Here is a tiny trained network, its code and every weight. The questions are about switching its units off for an input and a class, where a switched-off unit gives its printed mean instead of its output.

import numpy as np


def w(rows, s, z=0):
    codes = np.array(rows[::2]) - 128.0
    scale = np.full(codes.shape[1], s)
    scale[-1] = z or s
    return codes * scale


def f(y):
    return y / 2 * (1 + np.tanh(0.7978845608 * (y + 0.044715 * y**3)))


def log_softmax(a):
    a = a - a.max(-1, keepdims=True)
    return a - np.log(np.exp(a).sum(-1, keepdims=True))


def net(x, mask):
    res = np.array(x, float).reshape(1, 3) / 4 @ E
    y = f(res @ A[0][:, :-1].T + A[0][:, -1])
    res = res + np.where(mask, y, B[0][:, -1]) @ B[0][:, :-1]
    return log_softmax(res[-1] @ U[:, :-1].T + U[:, -1])


A, B = {}, {}
E = w([
[147,129,154,28,62],'x0',
[36,10,95,86,114],'x1',
[157,138,102,70,230],'x2',
],0.014)
A[0] = w([
[141,104,78,87,235,205],'n0',
[13,95,74,183,174,105],'n1',
[153,103,110,154,199,125],'n2',
[45,91,77,208,68,205],'n3',
[130,188,90,190,154,164],'n4',
[110,198,151,231,184,200],'n5',
[141,83,120,71,99,80],'n6',
[111,127,152,131,169,112],'n7',
[135,147,71,167,134,166],'n8',
[169,168,157,199,141,172],'n9',
[191,188,185,38,212,146],'n10',
[187,145,102,191,151,149],'n11',
[114,50,117,184,191,144],'n12',
[51,88,122,165,180,120],'n13',
[107,93,124,199,83,212],'n14',
[152,140,25,199,166,141],'n15',
[110,135,118,135,48,140],'n16',
[104,94,89,186,99,162],'n17',
[144,171,103,35,141,132],'n18',
[70,96,101,61,69,90],'n19',
[153,110,32,129,137,109],'n20',
[127,170,185,139,20,179],'n21',
[98,89,80,50,81,82],'n22',
[123,62,38,85,196,73],'n23',
[154,123,82,133,183,119],'n24',
[236,166,166,84,83,136],'n25',
[192,128,187,178,3,255],'n26',
[65,91,63,125,251,132],'n27',
[235,167,95,82,117,134],'n28',
[92,127,85,182,106,173],'n29',
],0.012,0.0055)
B[0] = w([
[68,119,202,48,162,229],'n0',
[163,202,186,147,81,205],'n1',
[99,129,106,97,123,177],'n2',
[210,98,139,158,62,237],'n3',
[138,54,54,114,187,207],'n4',
[114,63,19,147,151,249],'n5',
[102,39,105,138,198,181],'n6',
[106,130,150,131,125,138],'n7',
[127,66,102,100,87,165],'n8',
[47,89,29,126,136,221],'n9',
[135,181,189,152,206,243],'n10',
[136,89,50,115,221,202],'n11',
[85,117,184,121,68,187],'n12',
[102,163,217,150,73,183],'n13',
[203,94,144,170,55,204],'n14',
[109,70,131,90,123,199],'n15',
[155,137,106,128,91,186],'n16',
[181,124,153,191,80,181],'n17',
[203,166,164,171,213,191],'n18',
[119,96,75,163,152,226],'n19',
[92,177,207,121,136,145],'n20',
[81,164,69,78,55,222],'n21',
[127,14,1,172,199,218],'n22',
[24,147,141,79,111,201],'n23',
[138,158,119,37,170,171],'n24',
[173,236,180,83,99,211],'n25',
[57,185,49,131,17,252],'n26',
[54,152,205,82,104,221],'n27',
[146,138,185,105,135,203],'n28',
[177,86,169,180,70,173],'n29',
],0.0081,0.015)
U = w([
[157,79,36,177,127,241],'0',
[86,215,158,37,72,223],'1',
[124,67,131,67,254,118],'2',
[227,222,204,129,194,1],'3',
[216,127,221,206,94,7],'4',
],0.0092,0.00078)

Each question gives the input, the list of numbers given to net, and the class t.
The units are the neurons (one row each of A and B). Each row of codes is followed by its name. A weight is (code - 128) times the scale printed after its matrix; where a second scale follows, it is the last column's (A, B and U).
mask holds one flag per neuron, in row order. A switched-off neuron (its flag False) gives its mean, the last column of its row in B, instead of its output. The means were averaged over made-up inputs and are rounded, as every weight is.
A unit's drop is (log p(t) with every unit on - log p(t) with that unit switched off) / (log p(t) with every unit on - log p(t) with every unit switched off).
The circuit of an input: a set's keep is (log p(t) with only the set's units on - log p(t) with every unit switched off) / (log p(t) with every unit on - log p(t) with every unit switched off). Starting from the 12 units with the biggest drops (on a tie, the unit counted first), units are removed one at a time, each time the one whose removal leaves the highest keep (on an exact tie, the one counted first), for as long as the keep stays at least 0.8.
circuit, biggest first: the units of the circuit, biggest drop first
k most important neurons: the k neurons with the biggest drops, biggest first
drop of u: that unit's drop, to one decimal
input [7,6,0], class 0: circuit, biggest first : [n22]
input [0,7,7], class 1: 4 most important neurons : [n27; n23; n1; n13]
input [1,-7,4], class 3: 2 most important neurons : [n25; n10]
input [7,8,1], class 2: 2 most important neurons : [n26; n6]
input [1,-6,1], class 3: 3 most important neurons : [n25; n10; n22]
input [-8,8,1], class 1: 2 most important neurons : [n27; n23]
input [5,4,0], class 0: 2 most important neurons : [n0; n10]
input [-4,1,7], class 1: 2 most important neurons : [n27; n22]
input [-8,1,-3], class 4: drop of n13 : 0.1
input [-4,7,0], class 4: drop of n3 : 0.1
input [1,0,8], class 3: drop of n26 : 0.3
